Below are the code and all the weights of a small trained network. Each question names an input and a target symbol and asks about switching units off, where a switched-off unit gives its printed mean instead of its output.

import numpy as np


def w(rows, s, z=0):
    codes = np.array(rows[::2]) - 128.0
    scale = np.full(codes.shape[1], s)
    scale[-1] = z or s
    return codes * scale


def norm(h):
    return h / np.sqrt((h * h).mean(-1, keepdims=True) + 1e-5)


def f(y):
    return y / 2 * (1 + np.tanh(0.7978845608 * (y + 0.044715 * y**3)))


def softmax(a):
    e = np.exp(a - a.max(-1, keepdims=True))
    return e / e.sum(-1, keepdims=True)


def log_softmax(a):
    a = a - a.max(-1, keepdims=True)
    return a - np.log(np.exp(a).sum(-1, keepdims=True))


def net(x, mask):
    ids = ['αβγδεηθλμξπστψω'.index(c) for c in x.split()]
    T = len(ids)
    res = E[ids] + P[:T]
    q, k, v = (norm(res) @ M[0].T for M in (Q, K, V))
    z = softmax(np.where(np.tri(T) > 0, q @ k.T / 3**0.5, -1e9)) @ v
    res = res + np.where(mask[0], z, O[0][:, -1]) @ O[0][:, :-1]
    y = f(norm(res) @ A[0][:, :-1].T + A[0][:, -1])
    res = res + np.where(mask[1:9], y, B[0][:, -1]) @ B[0][:, :-1]
    return log_softmax(norm(res)[-1] @ U[:, :-1].T + U[:, -1])


Q, K, V, O, A, B = {}, {}, {}, {}, {}, {}
E = w([
[148,119,159],'α',
[121,145,93],'β',
[154,106,150],'γ',
[131,155,117],'δ',
[110,175,100],'ε',
[140,143,118],'η',
[111,127,102],'θ',
[53,124,253],'λ',
[139,183,182],'μ',
[126,116,115],'ξ',
[140,152,125],'π',
[127,155,112],'σ',
[171,125,135],'τ',
[123,173,54],'ψ',
[120,150,119],'ω',
],0.013)
P = w([
[126,98,131],'0',
[177,235,116],'1',
[92,155,166],'2',
[173,235,117],'3',
[88,163,159],'4',
[172,239,116],'5',
[90,165,164],'6',
[172,244,101],'7',
],0.011)
Q[0] = w([
[43,125,175],'h0',
[205,191,114],'h0',
[255,158,71],'h0',
],0.013)
K[0] = w([
[69,248,204],'h0',
[152,113,47],'h0',
[196,8,9],'h0',
],0.012)
V[0] = w([
[209,88,139],'h0',
[2,90,217],'h0',
[182,193,167],'h0',
],0.017)
O[0] = w([
[140,177,59,3],'h0',
[70,3,101,83],'h0',
[219,153,113,151],'h0',
],0.019,0.0069)
A[0] = w([
[107,153,104,68],'n0',
[112,31,141,144],'n1',
[140,206,106,2],'n2',
[4,112,86,140],'n3',
[145,224,74,84],'n4',
[226,162,166,72],'n5',
[156,204,138,185],'n6',
[247,50,110,122],'n7',
],0.014,0.004)
B[0] = w([
[142,83,141,121],'n0',
[35,86,150,244],'n1',
[71,139,190,182],'n2',
[204,180,62,177],'n3',
[92,30,201,226],'n4',
[130,37,80,209],'n5',
[144,58,71,254],'n6',
[186,113,250,178],'n7',
],0.018,0.0072)
U = w([
[124,161,28,178],'α',
[111,238,117,253],'β',
[177,126,38,181],'γ',
[225,124,167,121],'δ',
[6,217,215,81],'ε',
[167,127,180,61],'η',
[45,112,81,58],'θ',
[82,56,57,68],'λ',
[191,189,241,76],'μ',
[41,125,45,155],'ξ',
[160,162,128,198],'π',
[121,112,171,43],'σ',
[206,41,98,146],'τ',
[150,48,97,92],'ψ',
[162,111,117,176],'ω',
],0.015,0.0055)

Each question gives the input, a string of symbols that net reads in full, and the target symbol t.
The units are the heads (3 rows each of Q, K, V and O) and the neurons (one row each of A and B). Each row of codes is followed by its name. A weight is (code - 128) times the scale printed after its matrix; where a second scale follows, it is the last column's (O, A, B and U).
mask holds one flag per unit, heads first, then neurons. A switched-off unit (its flag False) gives its mean, the last column of its rows in O or B, instead of its output. The means were averaged over made-up inputs and are rounded, as every weight is.
A unit's drop is (log p(t) with every unit on - log p(t) with that unit switched off) / (log p(t) with every unit on - log p(t) with every unit switched off).
The circuit of an input: a set's keep is (log p(t) with only the set's units on - log p(t) with every unit switched off) / (log p(t) with every unit on - log p(t) with every unit switched off). Starting from all 9 units, units are removed one at a time, each time the one whose removal leaves the highest keep (on an exact tie, the one counted first), for as long as the keep stays at least 0.8.
circuit, biggest first: the units of the circuit, biggest drop first
top k neurons: the k neurons with the biggest drops, biggest first
drop when u is switched off: that unit's drop, to one decimal
input ε ε ε, target ε: top 4 neurons -> n6; n5; n1; n4
input β η ψ β δ β θ η, target ε: circuit, biggest first -> h0
input θ ξ π ε δ ψ, target ξ: circuit, biggest first -> h0; n3
input λ β ε λ δ β ε ψ, target δ: circuit, biggest first -> h0; n4; n5
input λ λ λ θ η ε τ β, target δ: circuit, biggest first -> h0; n5
input δ β ε ω, target μ: circuit, biggest first -> h0; n4
input τ ε λ θ, target γ: circuit, biggest first -> h0; n6
input η β λ ξ λ ε σ σ, target β: top 3 neurons -> n1; n7; n2
input ε η μ β ε ε, target τ: circuit, biggest first -> n5; n6; h0
input β δ β ξ, target ε: top 2 neurons -> n5; n7
input δ β β σ, target μ: top 3 neurons -> n4; n2; n1
input λ ψ ε ε δ σ, target δ: circuit, biggest first -> h0; n5; n4
input ξ ε δ σ β ω δ ε, target α: circuit, biggest first -> h0; n3
input η θ ω α β θ, target β: circuit, biggest first -> h0
input ε ξ β β β β α μ, target τ: top 4 neurons -> n5; n6; n7; n4
input ε η β ε β, target ε: circuit, biggest first -> h0; n6; n5; n1
input τ δ μ β π ε, target γ: top 2 neurons -> n6; n7
input β η θ τ, target ε: top 2 neurons -> n5; n7
input θ β ξ δ ε θ, target ξ: drop when h0 is switched off -> 0.8
input δ θ β μ α λ β ψ, target μ: drop when n2 is switched off -> 0.2
input η ψ π δ β β, target β: drop when n6 is switched off -> 0.1
input ξ τ δ ω, target α: drop when h0 is switched off -> 0.7
input η λ ψ ε ε ε, target β: top neuron -> n1
input λ β α γ ξ β, target δ: top 2 neurons -> n4; n5
